Below is a small trained network, with its code and all its weights. Each question gives an input and a class and asks what happens when units are switched off, that is, made to give their printed mean instead of their output.

import numpy as np


def w(rows, s, z=0):
    codes = np.array(rows[::2]) - 128.0
    scale = np.full(codes.shape[1], s)
    scale[-1] = z or s
    return codes * scale


def norm(h):
    return h / np.sqrt((h * h).mean(-1, keepdims=True) + 1e-5)


def f(y):
    return y / 2 * (1 + np.tanh(0.7978845608 * (y + 0.044715 * y**3)))


def log_softmax(a):
    a = a - a.max(-1, keepdims=True)
    return a - np.log(np.exp(a).sum(-1, keepdims=True))


def net(x, mask):
    res = np.array(x, float).reshape(1, 4) / 4 @ E
    u = 0
    for l in range(2):
        y = f(norm(res) @ A[l][:, :-1].T + A[l][:, -1])
        res = res + np.where(mask[u : u + 9], y, B[l][:, -1]) @ B[l][:, :-1]
        u += 9
    return log_softmax(norm(res)[-1] @ U[:, :-1].T + U[:, -1])


A, B = {}, {}
E = w([
[176,215,110,95,128],'x0',
[41,171,91,150,27],'x1',
[115,174,103,220,182],'x2',
[151,86,5,121,139],'x3',
],0.0031)
A[0] = w([
[143,95,80,98,162,160],'L0N0',
[102,139,125,110,153,2],'L0N1',
[134,129,159,67,167,94],'L0N2',
[101,96,155,96,101,145],'L0N3',
[178,101,153,131,153,135],'L0N4',
[137,64,127,17,70,88],'L0N5',
[114,118,137,102,127,21],'L0N6',
[102,183,111,93,155,137],'L0N7',
[149,131,101,254,170,83],'L0N8',
],0.0052,0.0054)
B[0] = w([
[111,159,158,129,96,254],'L0N0',
[132,29,88,145,199,8],'L0N1',
[101,125,88,130,123,123],'L0N2',
[114,156,107,100,134,219],'L0N3',
[113,149,120,130,110,192],'L0N4',
[67,143,122,72,191,232],'L0N5',
[124,37,64,136,255,17],'L0N6',
[182,141,143,175,92,158],'L0N7',
[56,140,122,20,163,139],'L0N8',
],0.0058,0.0014)
A[1] = w([
[66,22,142,200,135,43],'L1N0',
[153,76,136,67,89,25],'L1N1',
[105,149,95,211,205,2],'L1N2',
[98,181,209,102,61,121],'L1N3',
[220,79,169,109,230,142],'L1N4',
[90,194,98,242,199,116],'L1N5',
[143,95,2,122,126,104],'L1N6',
[164,107,29,101,128,64],'L1N7',
[58,9,162,149,130,190],'L1N8',
],0.0061,0.0029)
B[1] = w([
[208,213,141,95,94,132],'L1N0',
[81,203,177,114,154,126],'L1N1',
[82,221,177,64,81,105],'L1N2',
[128,98,118,162,188,254],'L1N3',
[25,132,60,192,32,174],'L1N4',
[115,69,146,13,116,153],'L1N5',
[107,115,255,214,217,142],'L1N6',
[128,138,222,145,148,128],'L1N7',
[202,196,107,119,130,192],'L1N8',
],0.0076,0.004)
U = w([
[53,122,60,191,58,170],'0',
[76,138,159,5,158,167],'1',
[129,131,226,217,196,158],'2',
[240,198,105,117,100,173],'3',
[166,73,68,140,188,148],'4',
[163,80,123,117,122,2],'5',
[167,68,127,115,117,29],'6',
],0.015,0.0073)

Each question gives the input, the list of numbers given to net, and the class t.
The units are the neurons (one row each of A and B). Each row of codes is followed by its name. A weight is (code - 128) times the scale printed after its matrix; where a second scale follows, it is the last column's (A, B and U).
mask holds one flag per neuron, layer by layer. A switched-off neuron (its flag False) gives its mean, the last column of its row in B, instead of its output. The means were averaged over made-up inputs and are rounded, as every weight is.
A unit's drop is (log p(t) with every unit on - log p(t) with that unit switched off) / (log p(t) with every unit on - log p(t) with every unit switched off).
The circuit of an input: a set's keep is (log p(t) with only the set's units on - log p(t) with every unit switched off) / (log p(t) with every unit on - log p(t) with every unit switched off). Starting from the 12 units with the biggest drops (on a tie, the unit counted first), units are removed one at a time, each time the one whose removal leaves the highest keep (on an exact tie, the one counted first), for as long as the keep stays at least 0.8.
circuit, biggest first: the units of the circuit, biggest drop first
unit that matters most: the unit with the biggest drop
k most important neurons: the k neurons with the biggest drops, biggest first
k most important neurons of layer l: the k neurons of layer l with the biggest drops, biggest first
drop of u: that unit's drop, to one decimal
input [8,1,8,-7], class 1: circuit, biggest first -> L1N5
input [-8,7,-5,2], class 3: 3 most important neurons of layer 1 -> L1N8; L1N0; L1N4
input [0,0,-7,-8], class 2: 2 most important neurons -> L1N3; L1N5
input [-3,0,6,-6], class 1: 2 most important neurons of layer 1 -> L1N5; L1N6
input [7,5,-6,-8], class 2: circuit, biggest first -> L1N3; L1N5
input [-8,7,0,-1], class 3: circuit, biggest first -> L1N8; L1N0; L1N4
input [6,5,0,7], class 2: circuit, biggest first -> L1N6; L1N7
input [6,-7,-5,-3], class 0: circuit, biggest first -> L1N4; L1N8
input [-6,-5,-1,5], class 3: circuit, biggest first -> L1N8; L1N0
input [-5,4,-7,3], class 1: circuit, biggest first -> L1N4; L0N5
input [4,-1,-7,6], class 1: 2 most important neurons of layer 0 -> L0N5; L0N0
input [-2,-4,1,5], class 2: 2 most important neurons of layer 1 -> L1N6; L1N7
input [-8,7,-6,-6], class 3: 4 most important neurons of layer 1 -> L1N8; L1N4; L1N0; L1N6
input [-1,5,-6,3], class 1: 2 most important neurons -> L0N5; L1N4
input [-5,-3,5,0], class 1: unit that matters most -> L1N5
input [-8,5,8,-6], class 1: circuit, biggest first -> L1N5; L1N4; L1N6
input [2,-6,2,8], class 2: 2 most important neurons -> L1N6; L1N7
input [-7,4,3,-5], class 3: circuit, biggest first -> L1N0; L1N8; L1N6; L1N4
input [5,-5,6,5], class 1: 2 most important neurons of layer 1 -> L1N5; L1N8
input [-8,-3,1,6], class 3: circuit, biggest first -> L1N0
input [7,-8,1,-8], class 0: 2 most important neurons -> L1N4; L1N6
input [-8,-6,-2,2], class 3: 2 most important neurons -> L1N8; L1N0
input [5,1,5,6], class 2: 2 most important neurons of layer 1 -> L1N6; L1N7
input [-8,-1,8,5], class 1: drop of L0N8 -> 0.1
input [-6,0,8,2], class 1: drop of L1N5 -> 0.1
input [-6,-8,6,-3], class 0: drop of L1N4 -> 1.2
input [-2,-7,-5,5], class 0: drop of L1N4 -> 1.3
input [2,-1,0,-3], class 4: most important neuron -> L1N6
